Below is a small trained network, with its code and all its weights. Each question gives an input and a target symbol and asks what happens when units are switched off, that is, made to give their printed mean instead of their output.

import numpy as np


def w(rows, s, z=0):
    codes = np.array(rows[::2]) - 128.0
    scale = np.full(codes.shape[1], s)
    scale[-1] = z or s
    return codes * scale


def softmax(a):
    e = np.exp(a - a.max(-1, keepdims=True))
    return e / e.sum(-1, keepdims=True)


def log_softmax(a):
    a = a - a.max(-1, keepdims=True)
    return a - np.log(np.exp(a).sum(-1, keepdims=True))


def net(x, mask):
    ids = ['ΓΛΣΩβεζηθμπτψ'.index(c) for c in x.split()]
    T = len(ids)
    res = E[ids] + P[:T]
    u = 0
    for l in range(3):
        r = res
        for j in range(3):
            rows = slice(3 * j, 3 * j + 3)
            q, k, v = (r @ M[l][rows].T for M in (Q, K, V))
            z = softmax(np.where(np.tri(T) > 0, q @ k.T / 3**0.5, -1e9)) @ v
            o = O[l][rows]
            res = res + np.where(mask[u + j], z, o[:, -1]) @ o[:, :-1]
        u += 3
    return log_softmax(res[-1] @ U[:, :-1].T + U[:, -1])


Q, K, V, O = {}, {}, {}, {}
E = w([
[214,168,87,206,156],'Γ',
[163,135,91,138,96],'Λ',
[112,154,169,81,75],'Σ',
[121,19,163,166,13],'Ω',
[179,211,100,97,142],'β',
[220,245,103,185,126],'ε',
[126,114,131,74,29],'ζ',
[107,2,131,95,7],'η',
[155,144,146,155,21],'θ',
[233,253,93,189,218],'μ',
[146,162,179,183,85],'π',
[174,42,94,177,121],'τ',
[149,83,101,101,114],'ψ',
],0.0093)
P = w([
[99,144,104,135,140],'0',
[163,74,158,153,183],'1',
[156,130,139,125,86],'2',
[55,103,130,198,50],'3',
[195,78,178,134,191],'4',
[192,172,134,146,88],'5',
[36,128,160,251,66],'6',
[187,85,189,86,136],'7',
[184,173,130,146,99],'8',
],0.023)
Q[0] = w([
[154,123,182,118,133],'L0H1',
[89,106,137,87,151],'L0H1',
[141,105,146,161,146],'L0H1',
[116,127,116,151,122],'L0H2',
[84,139,203,138,141],'L0H2',
[113,122,248,181,95],'L0H2',
[109,112,121,125,162],'L0H3',
[134,157,148,100,114],'L0H3',
[136,139,149,123,125],'L0H3',
],0.016)
K[0] = w([
[141,160,131,94,86],'L0H1',
[55,137,62,165,124],'L0H1',
[126,144,122,87,153],'L0H1',
[156,128,151,174,94],'L0H2',
[154,77,251,137,187],'L0H2',
[188,110,188,86,152],'L0H2',
[155,96,81,144,130],'L0H3',
[183,102,182,139,142],'L0H3',
[158,186,104,136,74],'L0H3',
],0.012)
V[0] = w([
[87,212,73,156,51],'L0H1',
[102,147,73,145,169],'L0H1',
[153,176,99,83,110],'L0H1',
[128,149,174,138,115],'L0H2',
[183,167,117,103,75],'L0H2',
[171,101,230,157,208],'L0H2',
[137,120,143,196,167],'L0H3',
[82,131,4,129,163],'L0H3',
[143,176,205,147,86],'L0H3',
],0.012)
O[0] = w([
[207,207,101,178,146,48],'L0H1',
[131,176,110,147,211,70],'L0H1',
[141,149,86,97,102,121],'L0H1',
[206,148,115,84,95,146],'L0H2',
[193,85,46,150,74,154],'L0H2',
[144,91,91,162,200,254],'L0H2',
[101,77,174,144,73,150],'L0H3',
[120,255,159,84,102,70],'L0H3',
[147,90,46,130,172,193],'L0H3',
],0.0089,0.0092)
Q[1] = w([
[99,149,118,140,180],'L1H1',
[131,93,231,91,153],'L1H1',
[226,192,164,128,113],'L1H1',
[62,182,113,161,93],'L1H2',
[135,143,90,232,6],'L1H2',
[106,229,123,194,211],'L1H2',
[92,128,144,89,114],'L1H3',
[228,137,45,2,157],'L1H3',
[79,131,85,159,84],'L1H3',
],0.0071)
K[1] = w([
[118,158,177,120,148],'L1H1',
[116,150,159,73,146],'L1H1',
[27,148,71,150,116],'L1H1',
[176,167,188,76,62],'L1H2',
[159,115,254,129,147],'L1H2',
[52,158,131,81,139],'L1H2',
[136,93,121,63,139],'L1H3',
[243,79,196,55,143],'L1H3',
[177,153,80,91,45],'L1H3',
],0.0074)
V[1] = w([
[126,114,78,84,117],'L1H1',
[86,161,88,98,126],'L1H1',
[110,163,138,190,81],'L1H1',
[92,115,145,73,173],'L1H2',
[89,144,66,135,88],'L1H2',
[73,127,8,131,171],'L1H2',
[151,81,106,143,135],'L1H3',
[141,103,136,201,135],'L1H3',
[208,75,199,174,105],'L1H3',
],0.013)
O[1] = w([
[128,66,196,154,28,121],'L1H1',
[107,130,223,151,89,43],'L1H1',
[30,62,115,85,209,116],'L1H1',
[174,220,150,55,56,94],'L1H2',
[140,37,138,159,71,43],'L1H2',
[157,91,159,203,85,134],'L1H2',
[122,146,109,3,113,202],'L1H3',
[116,164,160,121,70,216],'L1H3',
[48,149,54,99,212,249],'L1H3',
],0.0066,0.011)
Q[2] = w([
[47,254,72,207,66],'L2H1',
[162,162,162,63,97],'L2H1',
[134,106,180,77,152],'L2H1',
[140,132,93,150,94],'L2H2',
[246,106,118,77,143],'L2H2',
[152,209,95,168,75],'L2H2',
[82,126,132,181,167],'L2H3',
[245,84,177,23,198],'L2H3',
[76,54,124,129,187],'L2H3',
],0.0093)
K[2] = w([
[27,99,179,172,79],'L2H1',
[62,162,108,90,168],'L2H1',
[157,182,156,138,175],'L2H1',
[173,165,119,162,104],'L2H2',
[84,128,9,158,121],'L2H2',
[140,146,134,101,175],'L2H2',
[152,132,117,174,126],'L2H3',
[164,48,96,91,171],'L2H3',
[107,99,168,128,173],'L2H3',
],0.013)
V[2] = w([
[111,129,42,47,118],'L2H1',
[155,87,156,121,81],'L2H1',
[154,150,126,112,180],'L2H1',
[150,78,59,96,243],'L2H2',
[244,175,74,152,120],'L2H2',
[63,139,179,166,217],'L2H2',
[202,118,106,145,112],'L2H3',
[71,71,68,107,94],'L2H3',
[17,136,134,118,65],'L2H3',
],0.011)
O[2] = w([
[105,139,212,81,118,176],'L2H1',
[154,215,92,168,117,98],'L2H1',
[61,118,139,95,114,151],'L2H1',
[117,181,197,187,121,136],'L2H2',
[195,100,244,84,194,114],'L2H2',
[46,153,157,117,86,177],'L2H2',
[138,161,135,152,97,148],'L2H3',
[89,74,40,224,241,167],'L2H3',
[27,78,98,109,228,2],'L2H3',
],0.011,0.0099)
U = w([
[173,47,104,47,134,114],'Γ',
[85,204,133,48,172,141],'Λ',
[132,150,87,11,119,94],'Σ',
[141,36,184,242,186,114],'Ω',
[149,142,188,68,125,82],'β',
[138,99,115,106,86,140],'ε',
[92,76,172,107,230,180],'ζ',
[196,140,67,129,172,200],'η',
[109,122,103,122,153,160],'θ',
[168,79,162,208,79,2],'μ',
[116,232,121,113,126,164],'π',
[215,96,127,46,129,93],'τ',
[107,152,154,170,141,210],'ψ',
],0.011,0.0075)

Each question gives the input, a string of symbols that net reads in full, and the target symbol t.
The units are the heads (3 rows each of Q, K, V and O). Each row of codes is followed by its name. A weight is (code - 128) times the scale printed after its matrix; where a second scale follows, it is the last column's (O and U).
mask holds one flag per head, layer by layer. A switched-off head (its flag False) gives its mean, the last column of its rows in O, instead of its output. The means were averaged over made-up inputs and are rounded, as every weight is.
A unit's drop is (log p(t) with every unit on - log p(t) with that unit switched off) / (log p(t) with every unit on - log p(t) with every unit switched off).
The circuit of an input: a set's keep is (log p(t) with only the set's units on - log p(t) with every unit switched off) / (log p(t) with every unit on - log p(t) with every unit switched off). Starting from all 9 units, units are removed one at a time, each time the one whose removal leaves the highest keep (on an exact tie, the one counted first), for as long as the keep stays at least 0.8.
units of the circuit, in order: the units of the circuit, biggest drop first
most important unit: the unit with the biggest drop
which heads matter: for each layer, one digit per head in row order, 1 if its drop is at least 0.15 and else 0, layers parted by /
input ζ ε β ε π, target Ω: units of the circuit, in order	[L1H2, L1H3, L0H2, L2H3]
input π ε β μ ε τ ε ζ, target Ω: units of the circuit, in order	[L0H2, L1H2]
input ψ ε η μ, target Σ: most important unit	L0H3
input ε ε μ θ, target μ: units of the circuit, in order	[L0H1, L1H3, L0H2, L2H3]
input θ η ψ ε ε, target Σ: which heads matter	110 / 001 / 110
input ε ε π β τ θ τ Γ, target π: units of the circuit, in order	[L2H2, L0H2]
input ζ Ω ε ε, target η: which heads matter	010 / 111 / 110
input ε ε π Γ θ, target Ω: which heads matter	010 / 111 / 011
input τ θ η θ θ η ε ε, target ζ: units of the circuit, in order	[L1H3, L2H1, L2H3]
input ζ Σ τ Ω ε ε ε ψ, target Ω: units of the circuit, in order	[L1H2, L2H3]
input θ Λ η η θ μ θ ζ, target ζ: units of the circuit, in order	[L1H3, L2H3]
input ζ ψ ζ ζ Λ τ ζ, target η: units of the circuit, in order	[L1H3, L2H1, L0H2, L1H1]
input θ ε ψ τ ε μ, target π: which heads matter	110 / 110 / 010
input η ε ζ ζ θ μ π ζ, target ζ: most important unit	L1H3
input η Ω Σ π, target θ: which heads matter	011 / 101 / 111
input Γ μ μ β ε η ζ ζ, target Ω: units of the circuit, in order	[L0H3, L2H3]
input ε η ψ Γ η, target Σ: units of the circuit, in order	[L0H1, L1H3, L2H2]
input τ θ θ Γ Γ β, target Λ: which heads matter	100 / 011 / 110
input ζ Γ ψ ε π Λ θ, target η: which heads matter	010 / 111 / 100
input ζ μ ε Σ τ, target μ: units of the circuit, in order	[L0H2, L1H2, L2H3]
input η μ ψ μ β μ ζ Σ, target η: most important unit	L0H1
input Σ μ Ω ζ ζ ε Λ θ θ, target τ: which heads matter	111 / 101 / 110
